Here is a tiny trained network, its code and every weight. The questions are about switching its units off for an input and a class, where a switched-off unit gives its printed mean instead of its output.

import numpy as np


def w(rows, s, z=0):
    codes = np.array(rows[::2]) - 128.0
    scale = np.full(codes.shape[1], s)
    scale[-1] = z or s
    return codes * scale


def f(y):
    return np.maximum(y, 0)


def log_softmax(a):
    a = a - a.max(-1, keepdims=True)
    return a - np.log(np.exp(a).sum(-1, keepdims=True))


def net(x, mask):
    res = np.array(x, float).reshape(1, 8) / 4 @ E
    y = f(res @ A[0][:, :-1].T + A[0][:, -1])
    res = res + np.where(mask, y, B[0][:, -1]) @ B[0][:, :-1]
    return log_softmax(res[-1] @ U[:, :-1].T + U[:, -1])


A, B = {}, {}
E = w([
[55,92,10,178,145],'x0',
[135,123,126,126,131],'x1',
[124,127,131,129,128],'x2',
[132,125,126,126,127],'x3',
[124,131,128,131,124],'x4',
[62,95,171,92,223],'x5',
[67,114,112,2,28],'x6',
[155,230,66,75,194],'x7',
],0.0082)
A[0] = w([
[114,35,165,172,106,12],'N1',
[179,152,197,87,125,2],'N2',
[188,123,249,75,126,103],'N3',
[96,192,115,93,190,109],'N4',
[110,58,177,160,67,24],'N5',
[158,139,195,131,123,74],'N6',
[152,126,162,228,205,57],'N7',
[43,91,199,98,236,165],'N8',
[160,155,150,202,172,35],'N9',
[124,158,185,127,133,83],'N10',
[29,94,82,171,151,98],'N11',
[179,162,125,190,86,99],'N12',
[96,126,128,78,101,6],'N13',
[112,42,179,164,123,134],'N14',
],0.011,0.008)
B[0] = w([
[137,174,88,91,180,177],'N1',
[69,102,39,142,151,164],'N2',
[80,113,79,187,143,236],'N3',
[182,150,135,115,157,194],'N4',
[158,175,117,55,212,186],'N5',
[100,121,59,177,160,168],'N6',
[61,107,133,42,82,223],'N7',
[198,113,121,157,38,254],'N8',
[88,86,130,2,105,184],'N9',
[115,119,77,170,138,153],'N10',
[106,123,95,184,146,220],'N11',
[154,91,131,132,99,197],'N12',
[74,81,143,37,88,144],'N13',
[189,206,136,95,159,220],'N14',
],0.0098,0.0083)
U = w([
[47,75,136,5,101,6],'0',
[211,190,94,65,227,26],'1',
[64,92,50,192,175,7],'2',
[146,130,144,129,115,255],'3',
[148,112,150,127,122,245],'4',
[226,90,123,145,48,94],'5',
[139,126,149,126,137,229],'6',
[134,131,150,130,117,225],'7',
],0.012,0.0088)

Each question gives the input, the list of numbers given to net, and the class t.
The units are the neurons (one row each of A and B). Each row of codes is followed by its name. A weight is (code - 128) times the scale printed after its matrix; where a second scale follows, it is the last column's (A, B and U).
mask holds one flag per neuron, in row order. A switched-off neuron (its flag False) gives its mean, the last column of its row in B, instead of its output. The means were averaged over made-up inputs and are rounded, as every weight is.
A unit's drop is (log p(t) with every unit on - log p(t) with that unit switched off) / (log p(t) with every unit on - log p(t) with every unit switched off).
The circuit of an input: a set's keep is (log p(t) with only the set's units on - log p(t) with every unit switched off) / (log p(t) with every unit on - log p(t) with every unit switched off). Starting from the 12 units with the biggest drops (on a tie, the unit counted first), units are removed one at a time, each time the one whose removal leaves the highest keep (on an exact tie, the one counted first), for as long as the keep stays at least 0.8.
units of the circuit, in order: the units of the circuit, biggest drop first
unit that matters most: the unit with the biggest drop
top k neurons: the k neurons with the biggest drops, biggest first
drop when u is switched off: that unit's drop, to one decimal
input [8,-6,-2,-4,-2,-4,2,-8], class 1: unit that matters most -> N5
input [-6,2,7,0,3,-1,-6,-8], class 1: units of the circuit, in order -> N14, N5
input [-8,-2,2,4,-3,7,5,4], class 2: units of the circuit, in order -> N3, N2
input [-2,-5,1,3,-1,4,-7,-8], class 1: top 2 neurons -> N14, N1
input [6,-8,-5,-4,3,-5,5,-6], class 6: top 3 neurons -> N3, N7, N5
input [-5,1,-3,3,8,1,0,-8], class 1: units of the circuit, in order -> N5, N14
input [-8,-8,8,4,5,-8,-8,-6], class 0: units of the circuit, in order -> N9, N7
input [6,-3,-1,-2,-2,5,-4,-8], class 1: top 3 neurons -> N14, N1, N5
input [1,-7,-4,1,3,-5,-7,-6], class 0: top 3 neurons -> N7, N9, N8
input [5,2,1,-6,2,2,-8,8], class 0: top 3 neurons -> N7, N9, N14
input [-8,3,7,-2,7,-8,4,6], class 2: top 3 neurons -> N2, N3, N8
input [-1,-3,6,7,-6,-2,-8,8], class 0: top 2 neurons -> N7, N9
input [-8,6,5,8,6,3,-8,2], class 0: top 3 neurons -> N7, N9, N11
input [5,-4,5,2,4,-8,-5,5], class 5: units of the circuit, in order -> N12
input [6,-3,0,7,-6,8,5,-6], class 5: drop when N11 is switched off -> 0.0
input [0,6,-3,-5,-3,8,0,-5], class 5: drop when N8 is switched off -> 1.3
input [2,2,-5,6,7,3,-7,-2], class 0: drop when N9 is switched off -> 0.3
input [-8,7,-5,-4,0,-6,-4,4], class 2: drop when N3 is switched off -> 0.2
